(in the rows, 128 means zero)
Rows with their classes
[133 110  96 113 117 159  91 125 150 143 112 132 127 100 103 120 211 127
 115 113 134 140 111  49 130 126 115]
<55>
[186 117  98  90 132 135  39 120 149 166  92 133 197 143 116 116 214 121
 171 129 181 147 115  24 122 123 137]
<55>
[120 112 129  95 121 131 107 122 131 160 128 142 119 142 122 145 180 129
 144 124 156 143 110  90 116 141 116]
<51>
[119 181 124 132 131 108  85 113 151 107 113 118 204 151 149 140 172 124
 122 108 134 124 126  93 125 109 158]
<45>
[143 124 127 116 127 149  77 117 138 128  96 147 135 140 131 108 171 131
 145 116 153 160 123  65 128 123 124]
<55>
[145 140 126 133 133 136  74 122 141  89 127 141 124 124 119 144 153 138
 112 122 131 145  93  94 127 125 154]
<55>
[108 166 126 112 125 136 111 158 124 131 117 143 122 121 110 148 139 130
 133 134 153 126 121 113 120 120 107]
<51>
[129 119 107 106 127 130 103 132 120 162 120 144 122 113 117 133 177 128
 134 117 154 150 117  78 130 122 133]
<51>
[146 151 117 142 123 114  70 131 141 121  86 144 212 130 123  95 163 121
 174 112 158 142 149  94 108 137 140]
<45>
[112 117 120  86 119 150 105 129 145 170 127 135  93 126  73 134 166 139
 120 121 115 156 128  38 134 109  91]
<51>
[105 143 165 108 116 134 103 123 135 173  84 127 159 138  69 120 218 129
 155 122 174 151 113  65 112 121 140]
<51>
[ 95 139 124  87 119 145 125 121 132 152 125 139 107 124  94 136 169 132
 137 138 119 153 107  80 124 122 106]
<51>
[127 125  90 120 132 131  76 122 144 117 102 158 146 126 122 120 186 129
 123 102 147 135 121  69 109 120 135]
<55>
[117 112  97 134 126 143  78 129 147 124 124 120 156 127  95 123 198 124
 150 120 130 136 123  78 139 119 125]
<51>
[128 142 120 110 118 144  74 124 153 154 120 103 133 129  83 106 181 139
 155 124 135 170 123  37 128 105 114]
<51>
[134 135  90 108 122 158  70 129 150 152  86 141 144 146 131 124 205 117
 114 111 156 134 101  31 130 120 154]
<55>
[104 110 108 115 144 139 129 124 119 154 100 134 110 129 119 116 180 134
 131 112 136 142 117  79 123 121 128]
<51>
[149 130 121 117 119  99 104 133 143 146 112 125 149 127 102 116 185 117
 158 126 155 136 121  92 138 135 123]
<51>
[123 113 127 120 131 138  90 101 147 145  91 134  99 125 132 124 178 131
 125  99 128 141 105  72 125 141 105]
<55>
[114 116 129 131 125 162 130 128 128 140  97 140 135 129 127 128 165 118
 142 121 146 152 134  60 150 118 119]
<51>
[ 55 145 105 132 124 146  66 116 144 119  95 125 182 143 110 114 218   4
 202 122 156 134 138  38 103 119 134]
<55>
[135 190 100 159 125 107  27 104 136 101  99 140 157 128 121 136 167 138
 142 105 147 118 125  93 106 122 170]
<45>
[107 116 122 118 133 133  74 134 135 171 109 128 111 138 137 128 177 134
 120 124 138 148 115  63 126  86 105]
<51>
[125 138 113 112 127 146  63 112 136 137  77 149 128 135 137 125 173 152
 125 126 143 140 126  46 121 128 162]
<55>
[124 108  95 104 128 158 131 127 129 135 136 147 128 125 112 140 199 125
 167 120 149 135 151  71 110 132  91]
<51>
[129 161 133 123 132 139  91 165 138 158 104 135 149 129 120 113 159 138
 119 120 146 148 118  74 118 112 135]
<51>
[139 169 120 103 126 107  90 112 131 122 152 124 156 128 130 141 163 133
 143 124 126 107 113 103 131 114 135]
<45>
[142 138 116 130 136 149  82 140 141  84 117 124 157 129 110 138 157 102
 162 124 195 115 124 107 114 135 156]
<55>
[123 122 137 118 126 136 133 118 108 117 115 150 105 146 110 133 166 138
 129 121 153 152 134  74 119 135 133]
<51>
[128 113 120 124 114 137 111 110 124 127  73 141 102 127 125 140 103 144
 104 127 140 119 128  90 121 127 150]
<51>

Rows, each with its class
[134 132 122 143 104 104 105 115 123 117 119 123 119 131 100 143 131 125
 132 138 124 138 133 133 121 125 150]
Q803
[116 129 125 148 117 109 119 108 123 123 113 128 107 134  98 125 118 132
 141 139 121 128 125 138 144 128 153]
Q803
[105 128 126 135 145 123  84 127 125 131 115 133 128 120 132  80 131 134
 127 130 141 129 129 122 155 128  99]
Q306
[ 99 129 131 147 145 126 127 127 105 151 106 117 154 116 131 110 131 129
 111 119 126 128 122 144 173 142 146]
Q306
[101 121 130 145 136 124 180 130 128 151 119 109 167 134 109 135 137 123
 122 113 140 135 128 152 149 129 150]
Q306
[116 131 133 132 138 124 129 114 142 116 116 125 131 122 125 106 126 118
 134 126 127 130 119 133 131 136 115]
Q306
[112 118 134 136 145 153 148 126 127 120 111 115 159 117 150 102 126 117
 115 116 129 126 108 143 166 137 129]
Q306
[129 127 138 135 142 141 108 128 125 126 115 122 139 114 140 102 133 127
 121 125 122 131 120 127 143 127 118]
Q306
[124 130 122 131 118 113 101 123 133 118 127 131 128 134 117 136 127 128
 124 138 119 120 124 129 129 124 139]
Q803
[139 125 132 139 123 113 119 139 119 154 119 128 113 132 112 137 131 132
 147 131 121 136 135 129 117 123 149]
Q803
[124 129 128 141 114 102 107 122 130 115 124 129 119 134  97 123 132 122
 130 150 139 128 136 127 115 126 127]
Q803
[125 128 139 129 151 170 177 135 123 150 130 123 151 116 149 119 131 129
 131 113 127 130 123 134 140 134 121]
Q306
[133 124 130 128 133 140 114 124 134 104 128 129 135 114 131 111 132 125
 121 123 130 124 124 125 126 127 106]
Q943
[136 127 118 135 106 108 138 149 133 110 132 131  94 135 108 139 115 108
 142 143 127 125 126 122 113 126 158]
Q803
[107 123 134 143 157 136 121 118 122 140 103 115 159 122 133 110 135 126
 120 118 130 129 119 147 156 130 123]
Q306
[131 125 134 123 142 150 111 130 125 135 116 135 124 113 156 106 122 126
 128 111 122 133 116 130 156 125 121]
Q943
[111 123 123 137 143 130 149 133 128 144 125 125 146 125 132 111 128 131
 127 120 124 132 124 154 151 130 125]
Q306

Rows, each with its class
[105 135 131 124 152  82 153 119  98 171  99 131 154 123  66 156 151 127
 136 109 130 111 105 111 129 146  90]
K
[105  95 149 128 149 149 107 124 130 130 130 127 119 122 103 129 154 120
 125 118 120 117 113 163 126 133 128]
E
[128 105 136 135 138  79 137 128 118 133 140 104 123 122  95 120 142 125
 130 149 141 151  83 148 130 144 113]
E
[131 124 117 123 135 116 142 132 139 152 126 159  97 135 104 154 128 175
 126 139 123 124 137 120 117 129 111]
M
[ 94 123 160 135 143  54 125 128  97 169 102 123 149 130  64 148 160 120
 149 123 142 137  86 108 129 155 101]
X
[125 108 136 150 135  87 132 135 129 112 145 114 128 117 118 125 132 109
 133 145 143 146 102 144 123 132 130]
E
[119 132 134 139 134  75 129 131 111 159  95 116 141 149 106 125 137  99
 141 125 150 151  97 109 136 145 107]
K
[115 103 150 123 158 131 135 121 125 145 121 107 134 123  78 152 159 143
 111 118 121 133 100 155 111 130 107]
E
[122 125 146 116 124 132 131 118 123 144 119 159 111 116 129 155 133 159
 129 130 105 119 158 128 132 131 129]
M
[112 111 113 108 120 124 140 126 125 153 125 161 110 126 117 149 133 155
 125 116 111 109 162 139 126 130 126]
M
[118 126 144 147 116  76 127 130 100 143 124  98 140 131 114 130 133  82
 147 127 138 147 101 109 150 135 108]
X
[ 97 128 133 137 110  49 132 125  83 131 114 117 123 121 122 133 131  78
 161 116 144 130 108 119 150 148 118]
K
[136 132 109 133 124 116 124 137 131 131 133 148 132 136 119 146 125 192
 118 152 136 135 142 109 129 130 113]
M

Rows, each with its class
[135 145  61 103 129 156 133 117 122 156 127 135 148 128 114 125 123 103
 131 147 127 133 128 112 139 142 140]
Q608
[142 153  97 131 145 180 140 122 139 135 142 129 153 106 116 111 100 103
 123 166 104 146 121  98 140 146 137]
Q608
[148 122  69 106 147 150 149 115  85 104 124 149 148 151 104 144 165 110
 158 134 141 141 126 170 123 101 148]
Q873
[139 137 100 114 152 161 142 107 111 125 122 144 126 141  86 109 138 108
 161 142 123 135 121 117 143 121 150]
Q873
[123 125 132 107 129 142 134 113  89 112 137 136  85 133 101  78 126 128
 154 130 104 158 121 137 130 113 131]
Q936
[124 143 132 115 174 160 162 104 146 107 121 144 127 139  90 109 111 112
 106 153 133 132 132  84 128 127 141]
Q10
[138 120 122 106 121 125 131 105  86 122 131 146 111 134 103 109 129 128
 147 131 117 135 137 159 110 130 133]
Q936
[140 131 111 115 149 155 150 115 119 127 130 147 161 147  96 128 132 109
 137 142 133 143 128 136 135 102 151]
Q873
